Below is a small trained network, with its code and all its weights. Each question gives an input and a target symbol and asks what happens when units are switched off, that is, made to give their printed mean instead of their output.

import numpy as np


def w(rows, s, z=0):
    codes = np.array(rows[::2]) - 128.0
    scale = np.full(codes.shape[1], s)
    scale[-1] = z or s
    return codes * scale


def f(y):
    return y / 2 * (1 + np.tanh(0.7978845608 * (y + 0.044715 * y**3)))


def softmax(a):
    e = np.exp(a - a.max(-1, keepdims=True))
    return e / e.sum(-1, keepdims=True)


def log_softmax(a):
    a = a - a.max(-1, keepdims=True)
    return a - np.log(np.exp(a).sum(-1, keepdims=True))


def net(x, mask):
    ids = ['ΘΠαελμστφ'.index(c) for c in x.split()]
    T = len(ids)
    res = E[ids] + P[:T]
    r = res
    for j in range(3):
        rows = slice(3 * j, 3 * j + 3)
        q, k, v = (r @ M[0][rows].T for M in (Q, K, V))
        z = softmax(np.where(np.tri(T) > 0, q @ k.T / 3**0.5, -1e9)) @ v
        o = O[0][rows]
        res = res + np.where(mask[j], z, o[:, -1]) @ o[:, :-1]
    y = f(res @ A[0][:, :-1].T + A[0][:, -1])
    res = res + np.where(mask[3:7], y, B[0][:, -1]) @ B[0][:, :-1]
    return log_softmax(res[-1] @ U[:, :-1].T + U[:, -1])


Q, K, V, O, A, B = {}, {}, {}, {}, {}, {}
E = w([
[189,126,221,49,115,137],'Θ',
[85,194,128,9,176,174],'Π',
[81,71,176,73,52,70],'α',
[193,182,161,99,25,201],'ε',
[77,216,255,189,129,41],'λ',
[108,125,61,115,114,210],'μ',
[134,89,93,217,238,187],'σ',
[81,120,110,234,96,182],'τ',
[197,77,149,76,88,166],'φ',
],0.018)
P = w([
[165,92,114,196,137,65],'0',
[169,48,244,133,168,191],'1',
[180,114,88,187,148,98],'2',
[82,77,245,90,131,208],'3',
[181,143,84,149,145,99],'4',
[51,114,242,61,80,209],'5',
[174,150,77,153,162,102],'6',
],0.011)
Q[0] = w([
[137,112,51,96,128,157],'H1',
[98,76,124,153,136,131],'H1',
[171,206,7,144,246,165],'H1',
[115,41,68,168,65,168],'H2',
[100,141,138,190,131,59],'H2',
[171,135,201,156,61,149],'H2',
[113,97,156,154,153,133],'H3',
[142,118,85,134,131,106],'H3',
[164,124,104,97,139,155],'H3',
],0.013)
K[0] = w([
[133,122,79,104,108,124],'H1',
[99,99,162,199,162,185],'H1',
[180,167,11,106,212,54],'H1',
[56,2,48,205,39,196],'H2',
[81,71,183,219,87,65],'H2',
[175,141,125,145,23,84],'H2',
[128,131,102,168,177,128],'H3',
[155,50,174,81,149,206],'H3',
[148,90,52,99,125,146],'H3',
],0.0086)
V[0] = w([
[114,73,199,145,94,135],'H1',
[125,122,93,102,141,109],'H1',
[93,106,92,145,77,42],'H1',
[129,180,141,103,155,150],'H2',
[150,109,95,103,158,197],'H2',
[2,193,194,29,38,238],'H2',
[110,102,238,149,123,219],'H3',
[151,177,164,148,100,213],'H3',
[227,167,69,159,127,75],'H3',
],0.0077)
O[0] = w([
[164,124,207,226,145,81,253],'H1',
[137,226,144,81,61,165,62],'H1',
[246,80,96,180,147,203,52],'H1',
[171,139,189,192,164,174,136],'H2',
[218,109,134,130,154,31,100],'H2',
[168,47,149,203,123,94,183],'H2',
[180,2,115,189,143,207,243],'H3',
[186,155,145,149,69,160,170],'H3',
[225,193,119,99,183,106,108],'H3',
],0.0052,0.0065)
A[0] = w([
[162,177,45,149,40,209,117],'N1',
[135,119,223,97,125,86,112],'N2',
[198,17,2,68,102,63,80],'N3',
[91,110,212,126,49,225,1],'N4',
],0.0086,0.0026)
B[0] = w([
[136,198,81,80,4,48,166],'N1',
[101,93,43,205,131,185,254],'N2',
[71,174,152,77,185,6,158],'N3',
[181,168,74,2,176,109,254],'N4',
],0.009,0.0085)
U = w([
[165,76,128,161,84,184,190],'Θ',
[60,176,146,54,88,218,254],'Π',
[81,88,112,147,75,84,56],'α',
[169,176,124,141,72,130,79],'ε',
[115,185,154,186,89,125,123],'λ',
[98,169,60,122,107,103,96],'μ',
[165,160,2,174,169,117,19],'σ',
[102,129,31,188,51,169,73],'τ',
[175,159,137,126,149,58,57],'φ',
],0.0091,0.0054)

Each question gives the input, a string of symbols that net reads in full, and the target symbol t.
The units are the heads (3 rows each of Q, K, V and O) and the neurons (one row each of A and B). Each row of codes is followed by its name. A weight is (code - 128) times the scale printed after its matrix; where a second scale follows, it is the last column's (O, A, B and U).
mask holds one flag per unit, heads first, then neurons. A switched-off unit (its flag False) gives its mean, the last column of its rows in O or B, instead of its output. The means were averaged over made-up inputs and are rounded, as every weight is.
A unit's drop is (log p(t) with every unit on - log p(t) with that unit switched off) / (log p(t) with every unit on - log p(t) with every unit switched off).
The circuit of an input: a set's keep is (log p(t) with only the set's units on - log p(t) with every unit switched off) / (log p(t) with every unit on - log p(t) with every unit switched off). Starting from all 7 units, units are removed one at a time, each time the one whose removal leaves the highest keep (on an exact tie, the one counted first), for as long as the keep stays at least 0.8.
circuit, biggest first: the units of the circuit, biggest drop first
unit that matters most: the unit with the biggest drop
top k neurons: the k neurons with the biggest drops, biggest first
which heads matter: for each layer, one digit per head in row order, 1 if its drop is at least 0.15 and else 0, layers parted by /
drop when u is switched off: that unit's drop, to one decimal
input Π Θ ε, target ε: circuit, biggest first -> (N1, N2)
input τ τ φ τ, target Π: unit that matters most -> N4
input μ μ ε λ, target Θ: circuit, biggest first -> (H3, H2)
input λ λ Θ τ Π φ φ, target φ: circuit, biggest first -> (N3, H2)
input Θ φ σ σ τ φ φ, target φ: circuit, biggest first -> (N3, N2)
input ε Θ λ τ ε α, target Θ: which heads matter -> 110
input τ φ ε τ τ λ, target Θ: circuit, biggest first -> (H2, H3)
input μ Π μ, target μ: circuit, biggest first -> (N3, H1, N1)
input μ λ Θ ε φ τ, target Θ: which heads matter -> 111
input σ ε λ μ, target Θ: top 2 neurons -> (N1, N3)
input τ ε λ τ, target Π: circuit, biggest first -> (H2, N4)
input φ μ τ ε μ α Θ, target Θ: top 3 neurons -> (N4, N3, N1)
input μ α φ φ σ λ μ, target μ: top 3 neurons -> (N3, N1, N2)
input τ Π μ σ Θ α, target Θ: circuit, biggest first -> (H1)
input λ ε σ λ, target Π: drop when N3 is switched off -> 0.0
input Π λ μ Θ φ τ, target Θ: drop when N3 is switched off -> 0.1
input ε λ φ α ε, target ε: drop when H3 is switched off -> 0.1
